Below is a small trained network, with its code and all its weights. Each question gives an input and a class and asks what happens when units are switched off, that is, made to give their printed mean instead of their output.

import numpy as np


def w(rows, s, z=0):
    codes = np.array(rows[::2]) - 128.0
    scale = np.full(codes.shape[1], s)
    scale[-1] = z or s
    return codes * scale


def f(y):
    return y / 2 * (1 + np.tanh(0.7978845608 * (y + 0.044715 * y**3)))


def log_softmax(a):
    a = a - a.max(-1, keepdims=True)
    return a - np.log(np.exp(a).sum(-1, keepdims=True))


def net(x, mask):
    res = np.array(x, float).reshape(1, 5) / 4 @ E
    y = f(res @ A[0][:, :-1].T + A[0][:, -1])
    res = res + np.where(mask, y, B[0][:, -1]) @ B[0][:, :-1]
    return log_softmax(res[-1] @ U[:, :-1].T + U[:, -1])


A, B = {}, {}
E = w([
[129,200,155,201,240,175,93,87,189],'x0',
[129,127,126,128,127,131,128,128,130],'x1',
[213,74,163,112,232,140,190,160,50],'x2',
[189,93,201,68,112,139,8,72,116],'x3',
[128,128,127,128,129,127,128,128,130],'x4',
],0.011)
A[0] = w([
[142,111,116,141,161,135,148,124,123,79],'n0',
[122,85,109,89,32,114,174,147,101,232],'n1',
[116,80,102,91,2,118,184,155,92,57],'n2',
[157,146,144,159,128,123,117,125,111,92],'n3',
[147,121,111,118,136,115,122,138,156,113],'n4',
[155,114,132,117,198,133,169,136,103,49],'n5',
[113,140,112,137,139,126,140,132,143,163],'n6',
[118,113,103,141,135,106,184,135,138,187],'n7',
[116,138,109,134,132,123,116,128,145,152],'n8',
[80,165,98,153,108,112,164,126,151,150],'n9',
[88,138,109,124,69,126,84,118,162,232],'n10',
[147,56,113,65,68,95,142,144,72,150],'n11',
[171,119,140,138,196,141,166,148,79,87],'n12',
[118,156,143,134,119,116,131,133,149,149],'n13',
[161,103,158,97,132,126,4,100,132,125],'n14',
[121,111,88,138,129,116,220,144,131,21],'n15',
[100,148,127,116,55,133,93,120,167,57],'n16',
[206,84,182,84,149,133,96,118,76,95],'n17',
[122,123,122,146,139,106,110,131,115,128],'n18',
[95,140,120,134,57,125,80,119,153,55],'n19',
[166,114,154,106,122,138,26,102,147,7],'n20',
[98,127,131,139,130,130,120,106,167,117],'n21',
[106,133,117,120,78,132,147,142,91,138],'n22',
[140,129,132,125,117,131,129,124,109,112],'n23',
],0.023,0.018)
B[0] = w([
[136,151,135,109,125,151,148,138,125,142],'n0',
[127,79,109,3,143,120,131,125,136,253],'n1',
[126,214,171,147,102,127,185,112,105,229],'n2',
[122,128,116,115,138,119,134,139,134,133],'n3',
[107,105,178,127,129,132,126,127,149,125],'n4',
[124,173,156,98,134,126,167,109,126,168],'n5',
[124,118,128,173,126,122,129,144,114,161],'n6',
[135,176,149,136,128,127,140,126,131,186],'n7',
[142,130,125,162,120,132,117,127,119,155],'n8',
[134,124,133,208,122,128,114,128,126,197],'n9',
[126,183,159,192,113,130,159,130,113,241],'n10',
[137,81,103,220,137,124,74,143,142,234],'n11',
[135,142,135,48,99,123,161,133,112,188],'n12',
[116,139,132,160,121,124,100,103,127,156],'n13',
[135,116,123,31,138,129,141,132,131,228],'n14',
[125,89,115,57,143,129,120,126,138,167],'n15',
[122,116,100,70,162,130,122,113,157,184],'n16',
[122,78,96,204,148,127,72,128,145,206],'n17',
[118,111,142,132,125,153,142,136,145,129],'n18',
[133,78,122,52,129,136,112,143,118,184],'n19',
[121,200,164,132,91,130,192,121,104,185],'n20',
[140,118,121,168,127,115,138,133,133,160],'n21',
[123,155,131,85,129,147,136,141,133,173],'n22',
[117,109,163,140,139,134,123,126,152,132],'n23',
],0.04,0.032)
U = w([
[127,229,151,126,95,97,206,106,113,253],'0',
[138,103,70,21,155,86,151,113,161,69],'1',
[139,98,56,255,142,90,69,129,159,67],'2',
],0.0063,0.0017)

Each question gives the input, the list of numbers given to net, and the class t.
The units are the neurons (one row each of A and B). Each row of codes is followed by its name. A weight is (code - 128) times the scale printed after its matrix; where a second scale follows, it is the last column's (A, B and U).
mask holds one flag per neuron, in row order. A switched-off neuron (its flag False) gives its mean, the last column of its row in B, instead of its output. The means were averaged over made-up inputs and are rounded, as every weight is.
A unit's drop is (log p(t) with every unit on - log p(t) with that unit switched off) / (log p(t) with every unit on - log p(t) with every unit switched off).
The circuit of an input: a set's keep is (log p(t) with only the set's units on - log p(t) with every unit switched off) / (log p(t) with every unit on - log p(t) with every unit switched off). Starting from the 12 units with the biggest drops (on a tie, the unit counted first), units are removed one at a time, each time the one whose removal leaves the highest keep (on an exact tie, the one counted first), for as long as the keep stays at least 0.8.
units of the circuit, in order: the units of the circuit, biggest drop first
k most important neurons: the k neurons with the biggest drops, biggest first
drop of u: that unit's drop, to one decimal
input [2,-1,7,8,-1], class 1: units of the circuit, in order	[n14]
input [-8,-2,7,1,-1], class 2: 2 most important neurons	[n11 n17]
input [8,-4,3,8,-2], class 1: 2 most important neurons	[n14 n10]
input [2,8,1,4,8], class 1: 3 most important neurons	[n2 n11 n10]
input [-1,-2,-8,4,5], class 1: 3 most important neurons	[n19 n16 n14]
input [-4,7,7,-8,6], class 1: 2 most important neurons	[n15 n1]
input [-2,-1,8,5,-4], class 2: 2 most important neurons	[n17 n11]
input [0,5,-3,7,4], class 1: 4 most important neurons	[n14 n2 n19 n16]
input [0,3,-4,8,-8], class 1: 3 most important neurons	[n14 n2 n19]
input [-7,5,0,4,5], class 1: 2 most important neurons	[n1 n9]
input [-7,5,7,2,3], class 2: 2 most important neurons	[n11 n17]
input [-2,7,-7,1,7], class 1: 3 most important neurons	[n19 n16 n1]
input [-5,5,1,2,4], class 2: 2 most important neurons	[n11 n12]
input [2,2,-3,-6,-8], class 2: most important neuron	[n2]
input [-2,0,2,4,0], class 2: 2 most important neurons	[n17 n11]
input [-2,-3,7,7,-7], class 2: 2 most important neurons	[n17 n11]
input [1,4,-4,-7,4], class 2: drop of n20	0.1
input [-8,6,5,8,-3], class 2: drop of n11	2.1
input [-7,0,1,2,-7], class 2: drop of n11	2.0
input [-3,2,4,2,0], class 2: units of the circuit, in order	[n17]
input [-2,-6,4,-4,6], class 1: drop of n10	1.1
